Below is a small trained network, with its code and all its weights. Each question gives an input and a class and asks what happens when units are switched off, that is, made to give their printed mean instead of their output.

import numpy as np


def w(rows, s, z=0):
    codes = np.array(rows[::2]) - 128.0
    scale = np.full(codes.shape[1], s)
    scale[-1] = z or s
    return codes * scale


def norm(h):
    return h / np.sqrt((h * h).mean(-1, keepdims=True) + 1e-5)


def f(y):
    return y / 2 * (1 + np.tanh(0.7978845608 * (y + 0.044715 * y**3)))


def log_softmax(a):
    a = a - a.max(-1, keepdims=True)
    return a - np.log(np.exp(a).sum(-1, keepdims=True))


def net(x, mask):
    res = np.array(x, float).reshape(1, 4) / 4 @ E
    u = 0
    for l in range(2):
        y = f(norm(res) @ A[l][:, :-1].T + A[l][:, -1])
        res = res + np.where(mask[u : u + 11], y, B[l][:, -1]) @ B[l][:, :-1]
        u += 11
    return log_softmax(norm(res)[-1] @ U[:, :-1].T + U[:, -1])


A, B = {}, {}
E = w([
[188,189,87,165,11,159],'x0',
[94,173,7,136,255,160],'x1',
[120,83,90,65,146,218],'x2',
[122,75,119,234,123,135],'x3',
],0.0057)
A[0] = w([
[29,134,82,72,233,117,172],'L0N0',
[107,198,215,124,202,99,196],'L0N1',
[139,130,76,60,94,193,138],'L0N2',
[117,66,161,186,86,86,150],'L0N3',
[188,85,132,177,144,254,43],'L0N4',
[161,35,129,72,47,169,120],'L0N5',
[143,40,220,87,108,98,94],'L0N6',
[247,88,227,14,99,170,54],'L0N7',
[189,166,80,166,79,117,91],'L0N8',
[48,149,85,119,85,61,118],'L0N9',
[230,162,166,133,102,71,254],'L0N10',
],0.0082,0.0027)
B[0] = w([
[25,15,115,105,195,117,255],'L0N0',
[94,20,123,65,114,208,192],'L0N1',
[211,92,178,106,156,6,182],'L0N2',
[131,76,219,84,124,113,197],'L0N3',
[124,57,161,147,153,141,173],'L0N4',
[142,187,41,110,218,210,204],'L0N5',
[208,147,199,134,153,138,205],'L0N6',
[193,254,136,102,160,103,215],'L0N7',
[169,149,21,100,98,140,177],'L0N8',
[66,66,169,105,190,109,135],'L0N9',
[14,137,168,136,93,95,216],'L0N10',
],0.0065,0.0059)
A[1] = w([
[109,75,148,41,87,134,178],'L1N0',
[98,191,50,214,1,131,84],'L1N1',
[225,42,66,131,111,216,143],'L1N2',
[55,60,111,105,195,186,41],'L1N3',
[124,156,221,196,116,104,124],'L1N4',
[197,81,52,152,77,192,98],'L1N5',
[83,201,87,133,144,41,114],'L1N6',
[119,201,176,140,18,174,37],'L1N7',
[95,95,88,162,249,128,125],'L1N8',
[89,124,121,141,67,124,111],'L1N9',
[135,104,205,172,168,64,254],'L1N10',
],0.0085,0.0036)
B[1] = w([
[181,134,185,153,118,116,195],'L1N0',
[178,42,103,254,182,80,195],'L1N1',
[196,160,152,71,166,219,200],'L1N2',
[37,149,59,173,195,144,243],'L1N3',
[41,92,142,51,91,48,171],'L1N4',
[184,102,167,58,197,158,168],'L1N5',
[145,46,152,148,117,108,149],'L1N6',
[108,104,88,148,168,132,176],'L1N7',
[73,66,133,56,213,203,255],'L1N8',
[193,110,114,139,143,185,133],'L1N9',
[78,113,139,60,49,163,224],'L1N10',
],0.0088,0.006)
U = w([
[251,249,87,85,50,92,85],'0',
[114,205,55,158,39,182,2],'1',
[255,127,135,61,157,209,165],'2',
[50,57,64,74,183,174,164],'3',
[205,76,83,200,73,49,213],'4',
[110,101,197,81,3,61,223],'5',
],0.011,0.005)

Each question gives the input, the list of numbers given to net, and the class t.
The units are the neurons (one row each of A and B). Each row of codes is followed by its name. A weight is (code - 128) times the scale printed after its matrix; where a second scale follows, it is the last column's (A, B and U).
mask holds one flag per neuron, layer by layer. A switched-off neuron (its flag False) gives its mean, the last column of its row in B, instead of its output. The means were averaged over made-up inputs and are rounded, as every weight is.
A unit's drop is (log p(t) with every unit on - log p(t) with that unit switched off) / (log p(t) with every unit on - log p(t) with every unit switched off).
unit that matters most: the unit with the biggest drop
top k neurons: the k neurons with the biggest drops, biggest first
top k neurons in layer l: the k neurons of layer l with the biggest drops, biggest first
drop when u is switched off: that unit's drop, to one decimal
input [5,-5,-1,-2], class 4: top 3 neurons -> (L0N10; L1N1; L0N8)
input [7,-5,6,-2], class 0: unit that matters most -> L0N7
input [4,3,4,-5], class 2: top 2 neurons in layer 1 -> (L1N3; L1N4)
input [2,2,-5,7], class 4: top 3 neurons -> (L1N1; L0N0; L0N8)
input [7,-2,1,0], class 4: top 2 neurons -> (L1N1; L0N10)
input [3,0,-8,-1], class 4: top 3 neurons in layer 0 -> (L0N8; L0N0; L0N2)
input [7,-5,-2,-3], class 4: top 2 neurons -> (L1N1; L0N10)
input [8,-7,-3,1], class 4: top 2 neurons -> (L1N1; L0N8)
input [1,1,-2,-7], class 5: top 2 neurons in layer 1 -> (L1N8; L1N0)
input [3,0,-1,-5], class 0: top 2 neurons in layer 0 -> (L0N2; L0N7)
input [-7,-1,-7,3], class 5: top 2 neurons -> (L0N5; L0N3)
input [-4,-4,2,0], class 2: top 2 neurons -> (L0N5; L0N10)
input [6,4,4,-6], class 2: top 2 neurons -> (L0N10; L0N7)
input [2,-4,-3,6], class 5: unit that matters most -> L0N3
input [0,-3,5,-6], class 0: top 2 neurons -> (L0N7; L1N8)
input [7,-6,1,-7], class 0: top 2 neurons in layer 0 -> (L0N7; L0N5)
input [6,-4,-7,-5], class 4: top 2 neurons in layer 1 -> (L1N1; L1N7)
input [7,-8,0,4], class 4: top 2 neurons in layer 1 -> (L1N1; L1N7)
input [7,-8,0,-7], class 0: drop when L0N5 is switched off -> 0.2
input [1,-2,-2,5], class 5: drop when L0N3 is switched off -> 0.3
input [-3,-6,8,5], class 2: unit that matters most -> L0N5
input [-3,-2,-8,-8], class 5: drop when L0N6 is switched off -> 0.0
